How the states are linked:
+: tq->qm, mp->fl, cz->mm, zz->zr, fl->jm, fz->dd, bn->dj, pq->sb, dd->jl, gj->cj, lm->lg, bg->jj, ll->mj, mj->tq, lg->gd, hp->pb, cj->ld, ht->cm, fr->bq, bc->ht, ld->lm, dj->hp, sb->hb, sm->qr, hm->bg, cl->gt, mm->dh, rl->gr, nh->bl, dh->cl, qd->dp, bl->dc, rr->tb, qz->zz, bt->lq, pn->zd, qr->bh, jj->ll, tz->gj, gr->bn, ft->pn, zm->nc, hq->cz, gt->zf, tb->mb, jd->mr, tr->dg, fq->zm, dp->fz, fj->ms, cp->lp, zr->nh, dz->ft, jl->rh, ms->rq, rq->rr, lq->rl, cm->hq, dc->sm, mc->dz, pb->fq, lz->jd, zd->cq, mr->qd, mb->tr, hb->cp, lp->lz, jm->qz, zf->hm, rh->mc, cq->bt, nc->fb, dg->bc, qm->fr, fb->tz, bq->mp, gd->pq, bh->fj
§: tq->nh, mp->qr, cz->mj, zz->rq, fl->bh, fz->bt, bn->cj, pq->fz, dd->lq, gj->lp, lm->mr, bg->jm, ll->zz, mj->zr, lg->qd, hp->lm, cj->lz, ht->bg, fr->dc, bc->hm, ld->jd, dj->ld, sb->dd, sm->dg, hm->fl, cl->fr, mm->tq, rl->tz, nh->tb, dh->qm, qd->zd, bl->mb, rr->mm, qz->ms, bt->nc, pn->pb, qr->bc, jj->qz, tz->cp, gr->gj, ft->hp, zm->pq, hq->ll, gt->bq, tb->dh, jd->ft, tr->gt, fq->gd, dp->cq, fj->cm, cp->rh, zr->rr, dz->dj, jl->rl, ms->hq, rq->cz, lq->fb, cm->jj, dc->tr, mc->bn, pb->lg, lz->dz, zd->fq, mr->pn, mb->cl, hb->jl, lp->mc, jm->fj, zf->mp, rh->gr, cq->zm, nc->sb, dg->zf, qm->bl, fb->hb, bq->sm, gd->dp, bh->ht
*: tq->zr, mp->sm, cz->ll, zz->ms, fl->qr, fz->cq, bn->gj, pq->dp, dd->bt, gj->cp, lm->jd, bg->fl, ll->qz, mj->zz, lg->mr, hp->ld, cj->lp, ht->hm, fr->bl, bc->zf, ld->lz, dj->cj, sb->fz, sm->tr, hm->mp, cl->qm, mm->mj, rl->fb, nh->rr, dh->tq, qd->pn, bl->tb, rr->cz, qz->fj, bt->zm, pn->hp, qr->dg, jj->jm, tz->hb, gr->tz, ft->dj, zm->gd, hq->jj, gt->fr, tb->mm, jd->dz, tr->cl, fq->lg, dp->zd, fj->ht, cp->jl, zr->rq, dz->bn, jl->lq, ms->cm, rq->hq, lq->nc, cm->bg, dc->mb, mc->gr, pb->lm, lz->mc, zd->pb, mr->ft, mb->dh, hb->dd, lp->rh, jm->bh, zf->bq, rh->rl, cq->fq, nc->pq, dg->gt, qm->nh, fb->sb, bq->dc, gd->qd, bh->bc
^: tq->rr, mp->dg, cz->zz, zz->hq, fl->bc, fz->zm, bn->lp, pq->cq, dd->nc, gj->rh, lm->ft, bg->bh, ll->ms, mj->rq, lg->pn, hp->jd, cj->mc, ht->fl, fr->mb, bc->mp, ld->dz, dj->lz, sb->bt, sm->gt, hm->qr, cl->bl, mm->zr, rl->hb, nh->mm, dh->nh, qd->pb, bl->dh, rr->mj, qz->cm, bt->pq, pn->lm, qr->zf, jj->fj, tz->jl, gr->cp, ft->ld, zm->dp, hq->qz, gt->dc, tb->tq, jd->dj, tr->fr, fq->qd, dp->fq, fj->bg, cp->rl, zr->cz, dz->cj, jl->fb, ms->jj, rq->ll, lq->sb, cm->jm, dc->cl, mc->gj, pb->mr, lz->bn, zd->lg, mr->hp, mb->qm, hb->lq, lp->gr, jm->ht, zf->sm, rh->tz, cq->gd, nc->fz, dg->bq, qm->tb, fb->dd, bq->tr, gd->zd, bh->hm
$: tq->gj, mp->lg, cz->rl, zz->hb, fl->gd, fz->cm, bn->qm, pq->fj, dd->hq, gj->nh, lm->sm, bg->zm, ll->fb, mj->tz, lg->qr, hp->bq, cj->bl, ht->cq, fr->ld, bc->zd, ld->dc, dj->fr, sb->ms, sm->mr, hm->fq, cl->dj, mm->gr, rl->mj, nh->lp, dh->bn, qd->bc, bl->lz, rr->rh, qz->sb, bt->jj, pn->zf, qr->qd, jj->nc, tz->zr, gr->tq, ft->gt, zm->jm, hq->lq, gt->hp, tb->mc, jd->tr, tr->ft, fq->fl, dp->ht, fj->fz, cp->rr, zr->cp, dz->cl, jl->cz, ms->dd, rq->jl, lq->ll, cm->bt, dc->jd, mc->dh, pb->mp, lz->mb, zd->hm, mr->dg, mb->dz, hb->rq, lp->tb, jm->pq, zf->pb, rh->mm, cq->bg, nc->qz, dg->pn, qm->cj, fb->zz, bq->lm, gd->bh, bh->dp
%: tq->gr, mp->pb, cz->jl, zz->fb, fl->fq, fz->fj, bn->dh, pq->jm, dd->ms, gj->tq, lm->bq, bg->cq, ll->lq, mj->rl, lg->mp, hp->gt, cj->qm, ht->dp, fr->dj, bc->qd, ld->fr, dj->cl, sb->qz, sm->lm, hm->zd, cl->dz, mm->rh, rl->cz, nh->gj, dh->mc, qd->qr, bl->cj, rr->cp, qz->nc, bt->cm, pn->dg, qr->lg, jj->bt, tz->mj, gr->mm, ft->tr, zm->bg, hq->dd, gt->ft, tb->lp, jd->dc, tr->jd, fq->hm, dp->bh, fj->pq, cp->zr, zr->tz, dz->mb, jl->rq, ms->sb, rq->hb, lq->hq, cm->fz, dc->ld, mc->tb, pb->zf, lz->bl, zd->bc, mr->sm, mb->lz, hb->zz, lp->nh, jm->zm, zf->pn, rh->rr, cq->ht, nc->jj, dg->mr, qm->bn, fb->ll, bq->hp, gd->fl, bh->gd

The rows follow the links: the fewer symbols apart two states are, the more alike their rows tend to be.

Rows with their states:
[  15,  140,  180,  -75,  -54,  116,   35,  -61,    9,  -92,  141, -151,  -38,  134,   89,  156,  257,  144,  -83,  -62, -145,    8, -114, -273,  107,   96,    8,   -6,   25,   67,  157,   -5,  -45,   86,  -98,  133,  -37,  -30,  -27,   46,    2,   60,  -50, -136,  -60,  -99,  146,  166,  180,  -12,  140,   60,  130,  -64,   13,   -7] | pq
[ 163,   36,  106,  117,   96, -121,  -71,   49,  -55,    0,   76, -103, -104,  -65, -147,   56,   17,   41,   -9,   -9,   19, -124,   90,   90,  -54,  151,  -70, -202, -105,  107,    6,  -20,   85,  202,  135,  140,  -78,   97,   17, -322,  126,  -48, -128,  140,   31,   73,    7,   17,   70,  148,  230,   76,  -73,   46,   43,   -2] | fq
[-191,   60,  -53,  -29,  -19,  130, -122, -278,  -46,   17, -180,   70,  126,  -45,   74, -184, -152,  -48, -176,   57,    0,  115,   52,  211,   45, -113,   10,  230,  100, -166,  -95, -133,   44,  -70, -103, -214,  -81,  -29,  -30,   60,  -91,    3,  112,  -36,   33,  -56,   37,   21,  -14, -102, -159,  -49,  -38,   27,  -53,   18] | tb
[  97,   55,    1,  171,   18,  -36,  -25,  234,  117,   28,  202, -122,  -46,   79,  -93,  134,   90,   42,  143, -177,  -64, -167,   15, -277,  -44,   45,    6, -171,  -67,   55,  160,  158, -158,  172,  -24,   35,   47,   -1,   56,  -45,   42,  -68,  -31,  -37,   70, -133,   -1, -136,  -14,  141,  -68,  -60,  110, -109,  -18, -153] | ht
[ -35,   93,   13, -135,  142,  -56,  119,  180,   29,  -83,  -46,  -92,   36,  147,  -87,   48,  -71,  -31,  178,  -52,  157,  -28,  -40, -237,   26,  115, -105,  -19, -100,   64,  -86,  200, -228,  -41,  105,   21,  -90, -178,   96,   99, -110, -113, -143,   22,   94, -172,  -27,   47, -116, -136, -173,  -96,  -32,  -12,  -23,  -22] | dd
[  -2,  -55,   61,   93,  -34,  -15,   53,   39, -138,   71, -102,  212,  278,   23,   93,   33, -121,   50,  214,  -58,   68,   60,  -19,   56,  104,  116,  -90, -121,  -14,  102,   78,   92,   79, -146,  119, -153,  -42, -192,  -88,   51,  -80,  173,  132,   11,   42, -134,   14,   27,  -72,   -7, -246,   26, -199,  -65,   87,  149] | tz
[   4,  274,  -19,  -45,  212,   57,    1,    0, -121, -130, -116,  -56,  133,  118,  -61,   37,  -17,   -6,   55,  -51,  205, -123,  -56,  -79,   -3,  197, -205, -204, -138,   93,  -98,  154,  -55,  143,   93,    4, -146, -109,    9,  -74,   23,  -20,  -45,   -6,   51, -183,   22,  -58,  -33, -129, -101,  -84, -141,  -45,   68,  -13] | qz
[ 125,   48,   56,  173,  106, -125,  -41,  148,   27,    5,  116, -105,  -35,  -20, -155,   69,    7,   40,   77,  -91,   38, -192,   95,  -34,  -62,  106,  -57, -257, -127,  112,   43,   94,    3,  271,  132,   70,  -28,   54,   10, -260,  121,  -64,  -83,   99,   92,  -18,  -32, -151,    6,  168,  104,   -8,  -58,  -30,   21, -103] | gd
[ -39,  -24,   97,  131,  -22,   -9,   32,  -43, -171,   88, -114,  190,  276,   41,  105,  -16,  -98,   89,  154,  -54,   34,   18,   26,   96,  118,  116, -123, -116,   -4,  132,   61,   55,   62,  -82,   62, -186,  -35, -169, -122,  -23, -117,  156,  133,   22,   72, -159,   37,   58,  -16,   17, -225,   34, -205,  -70,   77,  108] | mj
[-146,  -68, -160, -124,  -82,  -33,  263,  105,  102, -130,  -50,  181,  131,   40,  200,  -64,   26,   12,  112,   42,   32,  149, -110, -156,   73,  -96,   76,   77,    6,  -39,  -84,   29,   20, -176,    2,   -4,   77, -106,  -80,  309,   23,   56,  -62,  -48,   13,   99,  -52, -114,  -59,  -57,  -88,  -89,  -85,   93,  -14,  123] | mm
[ 145,   35,  165,  -22,   81,  -74, -138,  -78,  -94,  -17,   63, -180, -304,  -53, -169,   81,  103,  -28, -172,   43,   -6,   -6,   43,  107,  -18,  109,  -54,   10,    9,   29,   68, -154,   30,   82,   20,  174,  -98,  114,   75, -209,   17,  -63,  -25,   94,  -60,   60,   60,  238,  114,    0,  251,  147,   52,   83,   27,  -50] | bc
[   2,  302,  120,  -56,  104,  118,   -8, -167, -160, -152,  -51,  -82,  125,  127,   63,   41,  141,  107, -107,  -17,   83,  -90,  -75,  -39,   50,  186, -153, -191, -114,  106,  -78,   28,   85,  206,   30,   75, -132,  -47,  -95, -128,   18,   73,  -30,  -36,    8,  -97,  113,   27,  126, -103,  106,   20, -119,  -54,   91,   44] | bt
[ 113,   55,   87,  -79,   40,    0, -185,  -56,  -43,    5,   95, -219, -333,  -34, -165,   84,  115, -132, -173,   25,  -60,    8,   19,   49,  -38,  -12,    6,  108,   53,  -54,   64, -116,  -76,   19, -105,  164,   -2,  129,  134,  -77,  -44, -103,   38,   35,  -95,  -19,   84,  241,   74,  -63,  120,  106,  189,   33,   26, -174] | qr
[-136,   -7,  250,   -9,  -49,   -8,   19, -143,  -67,   87,  -25,  109,  275,   38,  207, -131,  -11,  196,  -79,  -18, -122,   -5,  201,   77,  166,   28,  -20,  -17,  -44,  144,  -77,    0,  -11,   10,   -1, -196,  -37, -119, -105, -104, -215,   15,   30,   18,   81, -141,  147,  103,   30,  -22,   -4,   86, -181,  -99,  -19,   90] | jl

Each walk starts at a row. The symbols on each line, taken left to right, move it on to the next state.
Each answer is a row, close to the row of the state it stands for.
new walk
[-199,  -25, -154, -157, -118,  -16,  241,   13,  129, -141,  -71,  170,  107,   49,  191,  -98,   31,   18,    4,   31,  -10,  161,  -88, -129,   57, -159,  100,  119,    3,  -44, -127,   -2,    4, -147,  -40,  -38,   82,  -88,  -77,  308,  -16,   48,  -81,  -76,   22,   78,  -20, -149,  -47,  -52,  -52,  -79,  -42,   79,  -38,  121]
^ % ^ $ ^ § §	[ -85,   18,  184,   83,    1,    1,  -20,  -91, -158,  109, -104,  168,  298,   49,  133,  -68,  -79,  128,   73,  -32,  -21,   -7,  126,  102,  131,   87,  -88, -113,  -31,  124,   11,   42,   52,  -50,   61, -195,  -38, -136, -119,  -76, -166,  132,  114,   16,   85, -196,  101,   68,   -6,   17, -165,   46, -218,  -92,   53,  123]
$ $ $ + % $	[-262,   49, -140, -114,  -80,   71,   21, -213,   34,  -84, -131,  105,  139,  -28,  187, -198,   -7,   15, -195,   39,  -36,  114,   52,   93,   47, -213,   71,  221,   52, -147, -189, -118,   28,  -55, -116, -166,   21,   10,  -72,  183,  -78,    2,   38,  -62,   52,   -8,   32,  -89,  -13, -100,  -58,  -66,  -35,   70,  -65,   46]
new walk
[  20,   97,  150,  -59,  -74,   88,   58,   12,   43,  -38,  162, -147,  -74,  157,   54,  178,  263,  118,  -34, -109, -163,  -13,  -72, -350,   91,   71,    9,    5,   36,   72,  188,   -8, -110,   66, -126,  111,   23,  -40,   13,   74,  -35,   17,  -42, -153,  -52, -108,  129,  115,  120,   -5,   85,   40,  151,  -82,   -9,  -48]
+ $ * % ^ § * +	[ -25,  172,  200,  -86,  -13,  107,   28, -132,  -50, -128,   97, -117,   -3,  109,  105,  131,  275,  164, -123,  -31, -111,  -10, -123, -221,   97,  120,  -25,  -30,   21,   90,  100,  -50,   33,  128,  -76,  141,  -56,  -32,  -51,  -28,    2,   69,  -50, -126,  -51,  -56,  177,  157,  211,  -38,  195,   79,   63,  -66,   33,   31]
§ % § § § $	[  14,  164,  -19,  -98,  180,  -15,   63,  146,  -43, -115, -118,  -72,   60,  150,  -88,   47,  -53,  -44,  148,  -69,  213,  -41,  -80, -196,    8,  133, -162,  -91, -124,   54,  -98,  208, -193,   23,  103,   -5, -119, -179,   82,   51,  -82, -103, -102,   20,   78, -190,  -19,    9, -109, -141, -193, -100,  -56,  -27,    9,  -29]
new walk
[-162,  -41,  284, -145,  -58,  -32,   81,  -64,   27,   25,   19,   36,  162,   78,  167, -138,   27,  185, -118,  -16, -174,    4,  210,  -71,  200,  -20,   23,   70,  -43,  114, -115,    1, -108,  -30,    5, -112,  -26, -105,  -73,  -27, -263,  -48, -119,   10,  123,  -78,  150,  136,   57,  -55,  128,   81,  -77,  -58,  -51,   87]
§ ^ ^ $ * ^ % ^	[  79,   65,   28,  125,  -10,   -2,   11,  198,  116,   17,  203, -134,  -73,  107,  -86,  168,  126,   58,  130, -193,  -91, -117,  -21, -319,  -14,   27,    6, -116,  -14,   84,  224,  117, -165,  114,  -64,   58,   67,  -10,   49,   22,   -5,  -45,  -45,  -73,   37, -171,   14,  -61,   37,  118,  -62,  -45,  152, -127,   -4, -164]
^ * § * $ +	[ 144,   50,   92,  180,  119, -140,  -38,   96,  -12,    4,  102,  -89,  -69,  -47, -166,   43,    4,   70,   37,  -55,   48, -165,   71,   27,  -79,  128,  -62, -246, -144,  100,    2,   17,   57,  233,  131,   96,  -63,   70,   26, -311,  125,  -95, -122,  114,   83,   46,   -6,  -72,   39,  172,  183,   24,  -84,   16,   38,  -51]
new walk
[ 134,   44,    8,  191,   75, -109,  -16,  204,   66,   14,  139, -102,  -29,    7, -148,   82,   19,   17,  129, -137,   21, -215,   67, -112,  -79,   82,  -54, -282, -113,  107,   91,  128,  -19,  237,   80,   22,   17,   32,   57, -188,  120,  -77,  -78,   78,  101,  -59,  -43, -196,   13,  179,   47,  -38,  -30,  -65,   18, -143]
+ * + + §	[-137,  -30,  182, -233,   20,  -85,  152,  125,  120,  -50,   23,  -68,    9,  116,   64,  -28,   46,   80,   39,  -23,  -35,   52,   82, -270,  155,   -1,    3,  136,  -78,   85, -121,  115, -255,  -91,   37,  -14,  -37, -163,   52,   98, -232, -158, -200,  -15,   64,  -67,   64,  142,  -56, -105,   36,  -23,   29,    7,  -91,   41]
^ * % + + + %	[ -57, -123,  -99,  -37,  -77,  -59,  239,  170,   21,  -41,  -91,  213,  162,   49,  129,   39,  -37,    7,  239,    6,   85,  143, -145, -126,   68,   24,   -5,  -25,    5,   45,   45,  107,   47, -233,   84,  -27,   44, -170,  -68,  261,    6,  148,    0,  -30,    8,   16,  -65,  -53, -106,  -24, -209,  -47, -132,   22,   61,  176]
new walk
[-105,   13,  -40,    0,   11,  121, -152, -265, -104,   63, -219,   54,  110,  -65,   34, -136, -183,  -63, -118,   53,   18,  114,   36,  262,   35,  -31,  -32,  244,  124, -131,  -76, -122,   47, -107,  -30, -207,  -86,  -12,    2,   27,  -59,  -16,  125,   19,    5,  -25,   -3,   91,  -45, -116, -173,  -21,  -53,   33,  -22,   61]
+ * § ^ % §	[ -55,  -52,  -10,   15,   17,  107, -120, -211, -122,  101, -230,   47,   78,  -74,  -46, -102, -251,  -75,  -59,   86,   71,  115,   38,  281,   19,    2,  -20,  219,  119, -113,  -76,  -84,   57, -121,   -7, -202,  -96,  -34,   14,    4,  -49,  -11,  127,   52,  -12,    2,  -48,  117,  -77, -110, -210,   26,  -54,   36,    2,   87]
% ^ ^ ^ § §	[-106,  -91, -130,  -82,  -91,  -73,  267,  155,   61,  -91,  -63,  178,  143,   58,  172,  -26,    3,   -8,  187,   26,   71,  147, -152, -164,   85,  -31,   46,   31,   17,   11,   -8,   84,   35, -198,   57,    3,   72, -152,  -89,  301,   35,  115,  -48,  -51,  -15,   51,  -64, -111, -101,  -56, -140,  -64,  -79,   67,   20,  164]
new walk
[ -45,   43,   45, -186,  107,  -64,  117,  191,   58,  -75,  -16,  -79,   -1,  151,  -57,   54,  -32,  -16,  137,  -52,  102,    2,  -14, -279,   75,   60,  -71,   62,  -71,   80,  -89,  208, -258,  -65,   77,    9,  -34, -168,   81,  107, -162, -138, -182,   14,   76, -130,   -4,   96, -123, -148, -114,  -78,   11,   -6,  -33,    0]
^ + § §	[ -91,   -5,  198,   53,  -40,   19,   -2, -137, -118,   79,  -67,  156,  278,   35,  174,  -83,  -56,  146,  -14,  -51,  -66,  -10,  169,  112,  147,   80,  -69,  -79,  -69,  122,  -41,    7,   29,   -3,   27, -195,  -42, -147, -124,  -77, -214,   76,   85,   10,   84, -169,  144,   90,   37,    0,  -76,   61, -218, -100,   28,  110]
% $ + * % ^ +	[ -26,  -80,  -76,   14,  -30,  -43,  191,  138,  -60,   14,  -95,  202,  184,   49,  104,   42,  -58,    3,  276,  -19,  107,  119, -147,  -71,   96,   69,  -18,  -54,  -25,   59,   72,  122,   69, -204,  105,  -71,   39, -180,  -67,  208,   -5,  154,   66,  -18,   -9,   -2,  -59,  -13, -118,  -10, -236,  -34, -147,   19,   75,  151]
new walk
[-163,  -63,  281, -190,  -54,  -40,  101,  -14,   82,   24,   54,  -16,   78,   88,  157, -123,   55,  159,  -71,    3, -134,   31,  163, -148,  205,  -49,   25,  112,  -62,   82, -136,   20, -160,  -39,   -2,  -55,  -34, -137,  -23,   29, -266, -116, -172,    8,  120,  -69,  139,  166,    5,  -61,  101,   51,  -26,  -30, -108,   92]
^ ^ * $ $ §	[  10,  287,   71,  -18,  160,   95,   -6, -130, -163, -145, -108,  -53,  156,  122,   41,   41,  100,   67,  -57,  -35,  152, -106,  -70,  -27,   35,  198, -184, -235, -132,  104, -112,   71,   63,  194,   46,   27, -142,  -62,  -57, -122,   27,   43,  -31,  -43,   24, -144,   96,  -14,   90, -101,   51,  -22, -173,  -42,   72,   33]
+ + + $ §	[-241,   61,  -87,  -57,  -33,  116,  -64, -271,   10,  -42, -152,  110,  143,  -19,  143, -197,  -83,   -5, -184,   51,  -42,  121,   51,  172,   55, -185,   24,  232,  100, -159, -150, -139,   19,  -72, -116, -203,  -57,    6,  -72,  119,  -87,  -33,   84,  -41,   43,  -49,   47,  -34,    8, -113,  -99,  -45,  -28,   41,  -76,   34]
new walk
[-250,   16, -146, -183, -115,  -11,  189,  -43,  119, -141,  -28,  140,  120,   40,  249, -144,   38,   39,  -93,   27,  -38,  140,  -29,  -40,   63, -210,   85,  168,   24,  -95, -174,  -42,   17,  -88,  -81,  -62,   79,  -49,  -84,  276,  -35,   27,  -58,  -75,   33,   78,    5, -156,  -19,  -78,  -31,  -91,  -27,   96,  -59,   82]
% % * § % ^ %	[-145,  -25,  252,  -67,  -50,   -9,   41, -124,    2,   67,    5,   86,  179,   51,  214, -147,   26,  186,  -80,  -10, -156,    8,  196,   11,  167,   22,    7,   -9,  -60,  124, -103,   -3,  -59,   16,   -7, -155,  -38,  -96, -100, -100, -275,  -25,  -62,   25,  102, -102,  173,  137,   36,  -27,   62,   79, -135,  -89,  -37,   93]
% + § % $ $ + $	[   0, -139,  -22,   40,   63,   80,  -86, -148, -129,  128, -221,   63,   78, -111,  -67,  -77, -299, -109,   -3,  113,  142,   88,  -12,  300,   21,   50,  -35,  185,  100,  -71,  -28,  -28,   72, -174,   71, -144, -113,  -29,   22,    2,  -14,  -13,  126,   58,  -49,   49, -111,  156,  -89,  -87, -166,    2,  -59,   24,   18,  113]
